Here is a tiny trained network, its code and every weight. The questions are about switching its units off for an input and a class, where a switched-off unit gives its printed mean instead of its output.

import numpy as np


def w(rows, s, z=0):
    codes = np.array(rows[::2]) - 128.0
    scale = np.full(codes.shape[1], s)
    scale[-1] = z or s
    return codes * scale


def norm(h):
    return h / np.sqrt((h * h).mean(-1, keepdims=True) + 1e-5)


def f(y):
    return y / 2 * (1 + np.tanh(0.7978845608 * (y + 0.044715 * y**3)))


def log_softmax(a):
    a = a - a.max(-1, keepdims=True)
    return a - np.log(np.exp(a).sum(-1, keepdims=True))


def net(x, mask):
    res = np.array(x, float).reshape(1, 8) / 4 @ E
    u = 0
    for l in range(2):
        y = f(norm(res) @ A[l][:, :-1].T + A[l][:, -1])
        res = res + np.where(mask[u : u + 4], y, B[l][:, -1]) @ B[l][:, :-1]
        u += 4
    return log_softmax(norm(res)[-1] @ U[:, :-1].T + U[:, -1])


A, B = {}, {}
E = w([
[91,96,164,180,97,64,104,196,75,144,112,123],'x0',
[174,84,108,125,128,99,113,131,139,141,136,134],'x1',
[54,92,103,130,155,152,155,228,193,158,201,108],'x2',
[124,42,137,100,186,153,133,57,86,189,108,167],'x3',
[144,99,191,2,156,63,142,178,28,50,128,133],'x4',
[141,172,191,167,122,178,160,160,77,188,217,166],'x5',
[140,85,148,100,87,112,97,124,127,85,161,115],'x6',
[131,111,76,122,83,193,100,165,112,142,94,157],'x7',
],0.0071)
A[0] = w([
[83,143,141,150,195,81,227,95,126,107,100,1,76],'L0N1',
[138,140,7,68,79,247,115,189,59,132,89,126,58],'L0N2',
[36,75,18,134,205,157,158,207,104,89,234,107,5],'L0N3',
[22,102,109,153,222,107,128,160,169,145,230,71,62],'L0N4',
],0.0056,0.0029)
B[0] = w([
[103,76,123,176,171,175,62,145,175,96,175,78,210],'L0N1',
[117,121,163,149,175,177,55,151,108,136,163,10,239],'L0N2',
[155,168,51,78,149,147,134,71,63,54,91,158,237],'L0N3',
[156,163,139,120,118,121,102,85,83,159,94,127,255],'L0N4',
],0.012,0.0019)
A[1] = w([
[155,209,146,150,113,77,153,175,167,80,171,57,75],'L1N1',
[89,126,179,57,173,133,106,134,49,105,163,124,157],'L1N2',
[196,154,208,74,211,134,120,85,202,168,224,22,101],'L1N3',
[233,171,204,136,132,215,209,184,66,150,253,215,3],'L1N4',
],0.0064,0.0039)
B[1] = w([
[240,115,134,107,155,215,159,173,122,223,83,85,179],'L1N1',
[112,178,140,105,132,153,86,94,154,204,226,61,253],'L1N2',
[88,57,105,125,77,150,130,201,58,184,184,41,200],'L1N3',
[112,68,146,85,135,99,49,175,163,2,22,174,224],'L1N4',
],0.0096,0.005)
U = w([
[117,40,123,174,115,168,113,182,48,157,180,49,6],'0',
[48,30,144,81,184,124,107,192,227,1,45,162,151],'1',
[109,124,151,84,107,120,105,134,171,148,149,130,230],'2',
[165,238,68,92,144,112,182,51,41,59,137,211,165],'3',
[58,62,115,118,78,111,187,194,58,181,124,107,161],'4',
[181,88,163,70,172,155,183,152,170,190,110,132,84],'5',
[132,90,105,122,155,106,146,168,132,136,179,154,147],'6',
[88,159,161,97,91,82,166,127,204,187,198,132,157],'7',
],0.0061,0.0018)

Each question gives the input, the list of numbers given to net, and the class t.
The units are the neurons (one row each of A and B). Each row of codes is followed by its name. A weight is (code - 128) times the scale printed after its matrix; where a second scale follows, it is the last column's (A, B and U).
mask holds one flag per neuron, layer by layer. A switched-off neuron (its flag False) gives its mean, the last column of its row in B, instead of its output. The means were averaged over made-up inputs and are rounded, as every weight is.
A unit's drop is (log p(t) with every unit on - log p(t) with that unit switched off) / (log p(t) with every unit on - log p(t) with every unit switched off).
The circuit of an input: a set's keep is (log p(t) with only the set's units on - log p(t) with every unit switched off) / (log p(t) with every unit on - log p(t) with every unit switched off). Starting from all 8 units, units are removed one at a time, each time the one whose removal leaves the highest keep (on an exact tie, the one counted first), for as long as the keep stays at least 0.8.
units of the circuit, in order: the units of the circuit, biggest drop first
most important unit: the unit with the biggest drop
top k neurons: the k neurons with the biggest drops, biggest first
top k neurons in layer l: the k neurons of layer l with the biggest drops, biggest first
drop when u is switched off: that unit's drop, to one decimal
input [-1,-3,-7,5,-4,-3,-4,-8], class 0: most important unit -> L0N1
input [-4,3,6,1,-5,0,-5,-5], class 3: top 4 neurons -> L0N3, L0N2, L0N4, L1N2
input [1,1,6,-2,-4,-5,-3,-4], class 3: units of the circuit, in order -> L0N3, L0N4
input [4,-3,6,-5,-5,6,0,0], class 1: units of the circuit, in order -> L1N4, L1N2, L0N3
input [5,5,-7,5,-7,5,-1,1], class 3: top 2 neurons in layer 1 -> L1N3, L1N2
input [-6,-5,0,6,-2,-1,5,3], class 4: top 2 neurons -> L1N3, L0N3
input [-8,3,-6,-7,1,-1,3,-6], class 4: top 2 neurons -> L1N3, L0N3
input [-1,-1,-3,-2,-8,-5,8,-8], class 0: units of the circuit, in order -> L1N3, L0N1
input [-6,-7,8,-6,6,3,-6,-5], class 3: top 3 neurons in layer 0 -> L0N3, L0N2, L0N4
input [-2,5,6,-3,3,-2,5,-5], class 3: top 3 neurons -> L0N3, L0N2, L0N4
input [-4,-6,0,6,-6,8,-2,2], class 1: units of the circuit, in order -> L1N4, L1N2
input [-8,-1,6,1,-6,-1,0,-6], class 4: top 2 neurons -> L1N3, L1N2
input [0,2,-2,-5,0,2,-3,-2], class 5: top 2 neurons -> L1N1, L0N2
input [-5,0,-4,-1,4,3,1,-6], class 0: most important unit -> L1N3
input [3,-2,6,2,6,7,-4,4], class 1: top 3 neurons -> L1N4, L1N3, L1N1
input [-3,-4,1,-8,0,-6,2,-2], class 5: top 2 neurons in layer 1 -> L1N1, L1N4
input [5,-2,1,-8,-3,7,-3,0], class 5: top 2 neurons in layer 1 -> L1N1, L1N3
input [-7,-3,8,-1,8,6,2,6], class 3: top 2 neurons -> L0N3, L0N1
input [-3,-2,7,0,-7,1,-2,-5], class 3: top 2 neurons in layer 1 -> L1N2, L1N1
input [-1,-5,5,3,5,8,1,2], class 1: top neuron in layer 1 -> L1N4
input [-3,0,1,-2,0,-5,-2,5], class 0: top 2 neurons -> L0N2, L1N3
input [-2,1,0,2,8,0,1,-2], class 7: top 2 neurons -> L1N2, L0N2
input [7,5,-6,1,8,8,5,4], class 1: top 3 neurons in layer 1 -> L1N4, L1N3, L1N1
input [-1,2,5,0,6,7,6,-4], class 1: top 2 neurons -> L1N4, L0N2
input [-2,-2,-3,-5,-4,-1,-6,6], class 0: top 2 neurons -> L0N2, L0N3
input [3,-7,6,0,-6,8,3,4], class 1: drop when L0N4 is switched off -> -0.1
input [-1,-2,8,5,-1,3,-1,5], class 3: drop when L0N3 is switched off -> 0.9
input [-4,-6,8,-2,1,-5,3,-4], class 3: drop when L1N2 is switched off -> 0.0
input [2,-2,-6,1,7,7,3,2], class 1: drop when L0N4 is switched off -> 0.1
input [-1,1,7,0,5,3,-2,-1], class 3: units of the circuit, in order -> L0N3
